Here is a tiny trained network, its code and every weight. The questions are about switching its units off for an input and a class, where a switched-off unit gives its printed mean instead of its output.

import numpy as np


def w(rows, s, z=0):
    codes = np.array(rows[::2]) - 128.0
    scale = np.full(codes.shape[1], s)
    scale[-1] = z or s
    return codes * scale


def norm(h):
    return h / np.sqrt((h * h).mean(-1, keepdims=True) + 1e-5)


def f(y):
    return y / 2 * (1 + np.tanh(0.7978845608 * (y + 0.044715 * y**3)))


def log_softmax(a):
    a = a - a.max(-1, keepdims=True)
    return a - np.log(np.exp(a).sum(-1, keepdims=True))


def net(x, mask):
    res = np.array(x, float).reshape(1, 5) / 4 @ E
    u = 0
    for l in range(3):
        y = f(norm(res) @ A[l][:, :-1].T + A[l][:, -1])
        res = res + np.where(mask[u : u + 4], y, B[l][:, -1]) @ B[l][:, :-1]
        u += 4
    return log_softmax(norm(res)[-1] @ U[:, :-1].T + U[:, -1])


A, B = {}, {}
E = w([
[149,133,114,113,161,137,102,145,146,87],'x0',
[137,118,122,125,96,127,112,133,132,124],'x1',
[176,141,144,134,152,128,110,114,107,104],'x2',
[130,177,169,162,165,150,72,194,201,254],'x3',
[84,64,201,31,171,142,27,34,158,113],'x4',
],0.0097)
A[0] = w([
[134,144,147,103,79,101,131,123,188,153,230],'0.n1',
[91,132,136,90,107,126,83,1,140,122,145],'0.n2',
[116,141,189,120,162,104,114,71,152,103,7],'0.n3',
[107,118,87,242,139,93,77,173,143,154,157],'0.n4',
],0.0061,0.0016)
B[0] = w([
[162,183,239,111,245,207,111,102,8,56,164],'0.n1',
[52,149,32,122,216,103,90,122,144,138,254],'0.n2',
[72,74,111,145,118,201,108,127,1,172,166],'0.n3',
[215,107,150,128,109,73,124,154,122,186,211],'0.n4',
],0.0069,0.0042)
A[1] = w([
[155,227,92,166,92,123,206,216,108,82,71],'1.n1',
[105,87,73,99,110,169,247,101,28,1,76],'1.n2',
[128,65,133,65,112,147,106,71,138,158,76],'1.n3',
[144,138,78,132,88,151,112,128,88,134,3],'1.n4',
],0.0062,0.0042)
B[1] = w([
[42,45,107,97,136,224,62,78,24,109,236],'1.n1',
[202,177,185,210,53,48,129,132,230,69,254],'1.n2',
[171,71,74,2,107,147,194,92,86,108,153],'1.n3',
[133,103,88,168,135,130,97,101,138,35,115],'1.n4',
],0.009,0.007)
A[2] = w([
[170,190,189,146,159,224,98,220,161,239,121],'2.n1',
[157,147,10,225,80,178,192,174,65,111,2],'2.n2',
[164,161,72,166,80,2,180,76,192,74,207],'2.n3',
[156,128,40,175,101,109,166,177,38,125,24],'2.n4',
],0.0084,0.00093)
B[2] = w([
[167,128,148,182,51,98,187,157,170,74,254],'2.n1',
[51,156,61,51,246,135,66,44,68,135,233],'2.n2',
[173,152,210,191,104,77,169,199,208,197,229],'2.n3',
[120,58,139,65,132,189,110,113,122,159,198],'2.n4',
],0.012,0.0099)
U = w([
[228,190,198,210,48,65,185,191,227,83,253],'0',
[108,173,100,3,242,213,87,77,56,135,3],'1',
],0.0074,0.0002)

Each question gives the input, the list of numbers given to net, and the class t.
The units are the neurons (one row each of A and B). Each row of codes is followed by its name. A weight is (code - 128) times the scale printed after its matrix; where a second scale follows, it is the last column's (A, B and U).
mask holds one flag per neuron, layer by layer. A switched-off neuron (its flag False) gives its mean, the last column of its row in B, instead of its output. The means were averaged over made-up inputs and are rounded, as every weight is.
A unit's drop is (log p(t) with every unit on - log p(t) with that unit switched off) / (log p(t) with every unit on - log p(t) with every unit switched off).
k most important neurons: the k neurons with the biggest drops, biggest first
k most important neurons of layer l: the k neurons of layer l with the biggest drops, biggest first
drop when u is switched off: that unit's drop, to one decimal
input [-1,8,0,-1,2], class 1: 2 most important neurons : [1.n2 0.n2]
input [-7,-2,-1,6,-7], class 1: 4 most important neurons : [2.n2 1.n2 2.n3 1.n1]
input [-2,6,6,-1,2], class 1: 4 most important neurons : [1.n2 2.n3 0.n2 2.n1]
input [1,1,2,6,5], class 0: 2 most important neurons of layer 2 : [2.n2 2.n1]
input [1,-8,5,-4,-7], class 1: most important neuron : [1.n1]
input [2,-6,6,8,8], class 0: 3 most important neurons of layer 2 : [2.n2 2.n1 2.n4]
input [-7,-1,-3,-5,-6], class 1: 2 most important neurons : [2.n2 1.n1]
input [6,-1,8,-8,8], class 0: 2 most important neurons of layer 1 : [1.n1 1.n2]
input [-7,8,2,-6,6], class 0: 2 most important neurons : [1.n1 2.n2]
input [-8,1,1,8,8], class 0: 4 most important neurons : [2.n2 1.n1 2.n1 2.n4]
input [2,-5,-7,4,4], class 0: drop when 2.n2 is switched off : 4.9
input [2,1,-6,-2,-4], class 1: drop when 1.n1 is switched off : 0.2
